Below is a small trained network, with its code and all its weights. Each question gives an input and a target symbol and asks what happens when units are switched off, that is, made to give their printed mean instead of their output.

import numpy as np


def w(rows, s, z=0):
    codes = np.array(rows[::2]) - 128.0
    scale = np.full(codes.shape[1], s)
    scale[-1] = z or s
    return codes * scale


def f(y):
    return np.maximum(y, 0)


def softmax(a):
    e = np.exp(a - a.max(-1, keepdims=True))
    return e / e.sum(-1, keepdims=True)


def log_softmax(a):
    a = a - a.max(-1, keepdims=True)
    return a - np.log(np.exp(a).sum(-1, keepdims=True))


def net(x, mask):
    ids = ['αδεθξτφψω'.index(c) for c in x.split()]
    T = len(ids)
    res = E[ids] + P[:T]
    u = 0
    for l in range(2):
        q, k, v = (res @ M[l].T for M in (Q, K, V))
        z = softmax(np.where(np.tri(T) > 0, q @ k.T / 4**0.5, -1e9)) @ v
        res = res + np.where(mask[u], z, O[l][:, -1]) @ O[l][:, :-1]
        u += 1
        y = f(res @ A[l][:, :-1].T + A[l][:, -1])
        res = res + np.where(mask[u : u + 16], y, B[l][:, -1]) @ B[l][:, :-1]
        u += 16
    return log_softmax(res[-1] @ U[:, :-1].T + U[:, -1])


Q, K, V, O, A, B = {}, {}, {}, {}, {}, {}
E = w([
[104,29,142],'α',
[40,223,109],'δ',
[226,108,137],'ε',
[61,80,250],'θ',
[163,138,96],'ξ',
[96,18,45],'τ',
[70,163,69],'φ',
[130,74,133],'ψ',
[75,64,110],'ω',
],0.02)
P = w([
[144,220,220],'0',
[119,193,251],'1',
[138,76,192],'2',
[132,59,132],'3',
[153,110,58],'4',
[44,97,54],'5',
[197,197,85],'6',
],0.0024)
Q[0] = w([
[2,141,179],'0.h0',
[141,114,40],'0.h0',
[141,146,88],'0.h0',
[193,76,147],'0.h0',
],0.0079)
K[0] = w([
[164,194,156],'0.h0',
[208,21,103],'0.h0',
[219,82,96],'0.h0',
[2,57,179],'0.h0',
],0.0084)
V[0] = w([
[33,204,254],'0.h0',
[106,100,102],'0.h0',
[40,91,254],'0.h0',
[78,243,111],'0.h0',
],0.0078)
O[0] = w([
[190,176,205,184],'0.h0',
[182,142,255,144],'0.h0',
[102,175,135,252],'0.h0',
[161,155,75,72],'0.h0',
],0.0086,0.0038)
A[0] = w([
[172,181,74,101],'0.n0',
[133,96,241,253],'0.n1',
[206,116,101,37],'0.n2',
[139,186,177,158],'0.n3',
[74,145,145,100],'0.n4',
[2,80,217,158],'0.n5',
[191,107,143,162],'0.n6',
[58,211,101,119],'0.n7',
[160,74,176,86],'0.n8',
[220,131,83,5],'0.n9',
[163,144,142,151],'0.n10',
[37,233,171,71],'0.n11',
[91,110,36,151],'0.n12',
[192,189,153,115],'0.n13',
[216,87,114,61],'0.n14',
[143,229,168,118],'0.n15',
],0.01,0.0044)
B[0] = w([
[115,34,231,149],'0.n0',
[132,135,81,250],'0.n1',
[63,125,13,148],'0.n2',
[115,30,84,191],'0.n3',
[146,116,102,157],'0.n4',
[200,194,30,246],'0.n5',
[187,145,19,169],'0.n6',
[27,41,169,179],'0.n7',
[68,164,121,172],'0.n8',
[69,179,32,147],'0.n9',
[105,29,71,158],'0.n10',
[101,113,16,204],'0.n11',
[152,117,201,190],'0.n12',
[3,197,32,181],'0.n13',
[75,41,160,159],'0.n14',
[180,177,148,197],'0.n15',
],0.0054,0.011)
Q[1] = w([
[111,147,104],'1.h0',
[157,122,2],'1.h0',
[59,211,202],'1.h0',
[91,168,169],'1.h0',
],0.0059)
K[1] = w([
[100,111,231],'1.h0',
[120,85,143],'1.h0',
[248,254,52],'1.h0',
[245,141,143],'1.h0',
],0.0082)
V[1] = w([
[159,111,189],'1.h0',
[126,110,145],'1.h0',
[3,100,117],'1.h0',
[155,87,29],'1.h0',
],0.012)
O[1] = w([
[126,50,115,35],'1.h0',
[82,104,109,113],'1.h0',
[61,177,254,231],'1.h0',
[171,103,152,254],'1.h0',
],0.0088,0.014)
A[1] = w([
[156,117,66,102],'1.n0',
[145,236,169,20],'1.n1',
[119,171,117,89],'1.n2',
[23,182,194,98],'1.n3',
[156,38,132,4],'1.n4',
[125,87,146,68],'1.n5',
[217,186,123,143],'1.n6',
[160,113,161,94],'1.n7',
[92,128,89,100],'1.n8',
[127,148,231,154],'1.n9',
[99,181,70,65],'1.n10',
[156,68,102,40],'1.n11',
[59,169,25,49],'1.n12',
[7,148,112,223],'1.n13',
[241,163,138,108],'1.n14',
[30,94,154,106],'1.n15',
],0.011,0.0048)
B[1] = w([
[104,63,79,143],'1.n0',
[130,66,145,203],'1.n1',
[143,97,137,156],'1.n2',
[137,73,103,253],'1.n3',
[96,131,140,140],'1.n4',
[147,203,177,133],'1.n5',
[185,163,153,168],'1.n6',
[65,86,93,135],'1.n7',
[121,135,148,140],'1.n8',
[3,165,24,208],'1.n9',
[174,27,127,161],'1.n10',
[121,106,111,137],'1.n11',
[76,142,252,166],'1.n12',
[161,179,134,225],'1.n13',
[192,66,199,158],'1.n14',
[211,100,103,182],'1.n15',
],0.0056,0.016)
U = w([
[115,186,77,102],'α',
[78,140,254,7],'δ',
[154,96,50,41],'ε',
[190,240,130,255],'θ',
[170,157,194,71],'ξ',
[125,64,183,230],'τ',
[73,208,42,197],'φ',
[155,157,92,39],'ψ',
[149,161,88,30],'ω',
],0.009,0.0029)

Each question gives the input, a string of symbols that net reads in full, and the target symbol t.
The units are the heads (4 rows each of Q, K, V and O) and the neurons (one row each of A and B). Each row of codes is followed by its name. A weight is (code - 128) times the scale printed after its matrix; where a second scale follows, it is the last column's (O, A, B and U).
mask holds one flag per unit, layer by layer, with each layer's heads first. A switched-off unit (its flag False) gives its mean, the last column of its rows in O or B, instead of its output. The means were averaged over made-up inputs and are rounded, as every weight is.
A unit's drop is (log p(t) with every unit on - log p(t) with that unit switched off) / (log p(t) with every unit on - log p(t) with every unit switched off).
The circuit of an input: a set's keep is (log p(t) with only the set's units on - log p(t) with every unit switched off) / (log p(t) with every unit on - log p(t) with every unit switched off). Starting from the 12 units with the biggest drops (on a tie, the unit counted first), units are removed one at a time, each time the one whose removal leaves the highest keep (on an exact tie, the one counted first), for as long as the keep stays at least 0.8.
circuit, biggest first: the units of the circuit, biggest drop first
most important unit: the unit with the biggest drop
top k neurons: the k neurons with the biggest drops, biggest first
k most important neurons of layer l: the k neurons of layer l with the biggest drops, biggest first
drop when u is switched off: that unit's drop, to one decimal
input ω ε ε δ ψ, target φ: top 2 neurons -> 1.n9, 0.n7
input τ ψ ε ε, target τ: top 4 neurons -> 0.n5, 0.n13, 0.n14, 1.n13
input θ θ ε φ ε θ δ, target δ: circuit, biggest first -> 1.n12
input ε τ δ ε δ ε, target δ: circuit, biggest first -> 0.h0, 1.h0
input α δ δ ε, target φ: circuit, biggest first -> 1.n9, 0.n7, 1.h0
input ε δ ω α φ δ, target δ: top 2 neurons -> 1.n12, 0.n11
input ε ξ ω φ τ δ ψ, target φ: 3 most important neurons of layer 1 -> 1.n9, 1.n12, 1.n14
input φ θ δ ε θ θ α, target θ: 2 most important neurons of layer 0 -> 0.n15, 0.n14
input ξ ε θ ψ δ φ ε, target φ: 2 most important neurons of layer 0 -> 0.n7, 0.n13
input ε ε ξ ε, target ε: top 4 neurons -> 0.n7, 0.n6, 0.n13, 1.n12
input ε ω ξ ε ε ε ξ, target τ: top 2 neurons -> 0.n5, 0.n13
input ω ε ε ε θ τ, target τ: top 2 neurons -> 0.n12, 0.n13
input ω ω ψ, target θ: 2 most important neurons of layer 1 -> 1.n3, 1.n1
input α ε ω τ ε ε, target τ: top neuron -> 0.n5
input ε ξ ε ε, target ε: 2 most important neurons of layer 1 -> 1.n12, 1.n0
input ξ ω θ ε θ α α, target θ: 2 most important neurons of layer 0 -> 0.n5, 0.n7
input ω θ ω ω, target θ: drop when 0.n5 is switched off -> 0.5
input θ θ θ, target ξ: drop when 1.h0 is switched off -> 0.2
input ε φ ε ξ ε α θ, target θ: drop when 1.n14 is switched off -> 0.0
input α θ ω ψ, target θ: most important unit -> 0.n5
